Here is a tiny trained network, its code and every weight. The questions are about switching its units off for an input and a class, where a switched-off unit gives its printed mean instead of its output.

import numpy as np


def w(rows, s, z=0):
    codes = np.array(rows[::2]) - 128.0
    scale = np.full(codes.shape[1], s)
    scale[-1] = z or s
    return codes * scale


def norm(h):
    return h / np.sqrt((h * h).mean(-1, keepdims=True) + 1e-5)


def f(y):
    return y / 2 * (1 + np.tanh(0.7978845608 * (y + 0.044715 * y**3)))


def log_softmax(a):
    a = a - a.max(-1, keepdims=True)
    return a - np.log(np.exp(a).sum(-1, keepdims=True))


def net(x, mask):
    res = np.array(x, float).reshape(1, 4) / 4 @ E
    u = 0
    for l in range(2):
        y = f(norm(res) @ A[l][:, :-1].T + A[l][:, -1])
        res = res + np.where(mask[u : u + 11], y, B[l][:, -1]) @ B[l][:, :-1]
        u += 11
    return log_softmax(norm(res)[-1] @ U[:, :-1].T + U[:, -1])


A, B = {}, {}
E = w([
[88,90,72,142,119,161,89,205,130,118,194,212],'x0',
[105,112,158,132,125,109,125,143,119,156,184,180],'x1',
[112,27,87,60,97,122,76,124,78,158,99,132],'x2',
[170,42,72,183,206,1,84,146,168,187,155,85],'x3',
],0.0099)
A[0] = w([
[122,124,124,1,159,144,103,164,168,106,92,141,134],'L0N0',
[157,117,99,170,216,22,74,95,161,134,90,6,116],'L0N1',
[118,194,127,210,112,115,166,99,156,73,68,75,28],'L0N2',
[192,83,89,83,144,69,97,152,134,155,70,119,48],'L0N3',
[95,201,205,142,101,221,137,118,125,39,116,132,42],'L0N4',
[93,69,111,144,50,180,187,202,122,165,204,126,134],'L0N5',
[119,83,171,31,65,137,114,65,47,142,84,161,3],'L0N6',
[97,107,118,165,188,107,134,83,162,184,123,146,81],'L0N7',
[189,179,127,129,113,136,121,70,100,154,54,97,141],'L0N8',
[161,213,86,49,172,157,172,103,82,122,175,141,121],'L0N9',
[90,99,189,113,10,230,136,50,79,175,65,121,93],'L0N10',
],0.0071,0.0049)
B[0] = w([
[158,104,176,61,132,109,163,155,93,196,116,161,154],'L0N0',
[222,117,136,206,99,117,70,180,159,160,135,91,255],'L0N1',
[98,190,78,79,92,177,155,158,101,172,121,104,165],'L0N2',
[121,112,180,174,144,203,155,121,123,139,169,128,175],'L0N3',
[124,94,116,254,134,161,194,104,156,129,113,141,208],'L0N4',
[135,195,107,128,159,107,130,123,81,149,177,85,183],'L0N5',
[72,163,175,71,128,42,79,144,36,179,118,81,176],'L0N6',
[106,72,124,133,115,153,70,139,168,80,4,127,148],'L0N7',
[119,212,140,87,111,95,132,143,66,75,200,181,180],'L0N8',
[114,107,121,139,66,120,171,117,178,164,122,79,153],'L0N9',
[93,80,234,104,92,96,81,66,95,137,52,120,216],'L0N10',
],0.0079,0.0095)
A[1] = w([
[77,53,85,83,190,151,99,138,96,141,135,165,23],'L1N0',
[96,133,161,141,90,216,255,58,139,50,93,168,3],'L1N1',
[108,99,77,65,73,65,119,159,97,100,142,156,107],'L1N2',
[206,209,158,117,138,138,151,119,140,130,93,97,37],'L1N3',
[99,154,162,159,125,140,125,186,143,100,151,154,125],'L1N4',
[149,100,234,171,106,93,126,101,179,118,96,107,145],'L1N5',
[109,114,132,30,89,143,79,110,135,63,69,169,93],'L1N6',
[181,120,109,150,136,98,171,157,154,113,135,142,119],'L1N7',
[118,114,83,87,170,91,115,114,106,164,132,193,8],'L1N8',
[95,169,183,144,174,149,167,126,135,105,159,176,139],'L1N9',
[103,90,81,89,143,136,153,139,123,156,210,166,69],'L1N10',
],0.0097,0.003)
B[1] = w([
[96,173,119,191,137,126,127,91,171,79,46,114,179],'L1N0',
[198,62,104,255,71,174,166,178,188,170,63,189,254],'L1N1',
[118,207,136,98,173,43,146,195,118,151,62,191,171],'L1N2',
[80,183,56,22,76,94,134,122,160,96,147,157,179],'L1N3',
[165,80,170,79,126,106,163,110,77,128,129,71,163],'L1N4',
[62,107,102,100,177,169,137,129,164,107,131,169,235],'L1N5',
[110,64,192,122,154,86,69,72,107,225,158,65,171],'L1N6',
[149,82,141,54,143,150,142,74,68,178,100,145,172],'L1N7',
[144,171,67,165,156,180,115,126,115,75,72,103,150],'L1N8',
[117,85,135,103,86,172,136,49,164,79,175,110,182],'L1N9',
[113,213,86,132,163,168,140,150,83,37,91,128,170],'L1N10',
],0.0091,0.0082)
U = w([
[117,120,139,122,135,173,173,101,64,39,228,113,31],'0',
[51,82,235,55,88,98,91,99,55,185,82,127,224],'1',
[121,101,155,225,21,192,213,98,185,137,96,161,185],'2',
[194,2,102,191,156,97,67,170,163,172,146,99,189],'3',
[61,73,146,69,147,130,151,66,192,112,159,139,2],'4',
[154,238,103,56,72,96,138,128,184,130,133,76,119],'5',
[73,189,70,157,175,118,90,177,63,69,86,143,112],'6',
],0.015,0.0027)

Each question gives the input, the list of numbers given to net, and the class t.
The units are the neurons (one row each of A and B). Each row of codes is followed by its name. A weight is (code - 128) times the scale printed after its matrix; where a second scale follows, it is the last column's (A, B and U).
mask holds one flag per neuron, layer by layer. A switched-off neuron (its flag False) gives its mean, the last column of its row in B, instead of its output. The means were averaged over made-up inputs and are rounded, as every weight is.
A unit's drop is (log p(t) with every unit on - log p(t) with that unit switched off) / (log p(t) with every unit on - log p(t) with every unit switched off).
The circuit of an input: a set's keep is (log p(t) with only the set's units on - log p(t) with every unit switched off) / (log p(t) with every unit on - log p(t) with every unit switched off). Starting from the 12 units with the biggest drops (on a tie, the unit counted first), units are removed one at a time, each time the one whose removal leaves the highest keep (on an exact tie, the one counted first), for as long as the keep stays at least 0.8.
units of the circuit, in order: the units of the circuit, biggest drop first
k most important neurons: the k neurons with the biggest drops, biggest first
k most important neurons of layer l: the k neurons of layer l with the biggest drops, biggest first
drop when u is switched off: that unit's drop, to one decimal
input [3,1,3,-8], class 1: 4 most important neurons of layer 0 : [L0N10; L0N6; L0N3; L0N0]
input [-6,-6,2,-8], class 1: units of the circuit, in order : [L0N10]
input [-5,1,-8,6], class 5: 4 most important neurons : [L1N3; L1N1; L0N2; L0N4]
input [6,-3,6,-3], class 1: 2 most important neurons : [L1N6; L0N10]
input [3,-8,4,-6], class 1: 2 most important neurons : [L0N6; L0N10]
input [-5,-8,-6,7], class 5: 3 most important neurons : [L1N3; L0N2; L1N1]
input [-2,4,-4,1], class 4: 2 most important neurons : [L1N5; L0N5]
input [5,-2,7,-1], class 6: 2 most important neurons of layer 0 : [L0N5; L0N7]
input [7,-1,-8,0], class 0: 2 most important neurons of layer 0 : [L0N10; L0N5]
input [3,-8,-7,1], class 5: 4 most important neurons : [L1N3; L0N2; L0N3; L1N1]
input [-6,-7,0,5], class 5: 2 most important neurons : [L1N3; L0N8]
input [-2,4,0,-2], class 1: 3 most important neurons : [L0N10; L0N6; L0N3]
input [-8,-2,2,-7], class 1: 3 most important neurons : [L0N10; L0N6; L1N6]
input [-5,-8,3,0], class 5: units of the circuit, in order : [L1N3]
input [-3,0,4,-8], class 1: 2 most important neurons : [L0N6; L0N10]
input [-8,6,-2,3], class 5: 2 most important neurons : [L1N3; L1N1]
input [8,8,-2,1], class 6: 2 most important neurons of layer 0 : [L0N4; L0N3]
input [7,3,-2,-1], class 0: 2 most important neurons of layer 1 : [L1N9; L1N4]
input [8,0,7,7], class 6: drop when L1N10 is switched off : 0.2
input [2,-4,-5,1], class 5: most important neuron : [L1N1]
input [-5,-4,-8,5], class 5: drop when L1N3 is switched off : 0.1
input [6,2,8,4], class 6: drop when L1N3 is switched off : 0.0
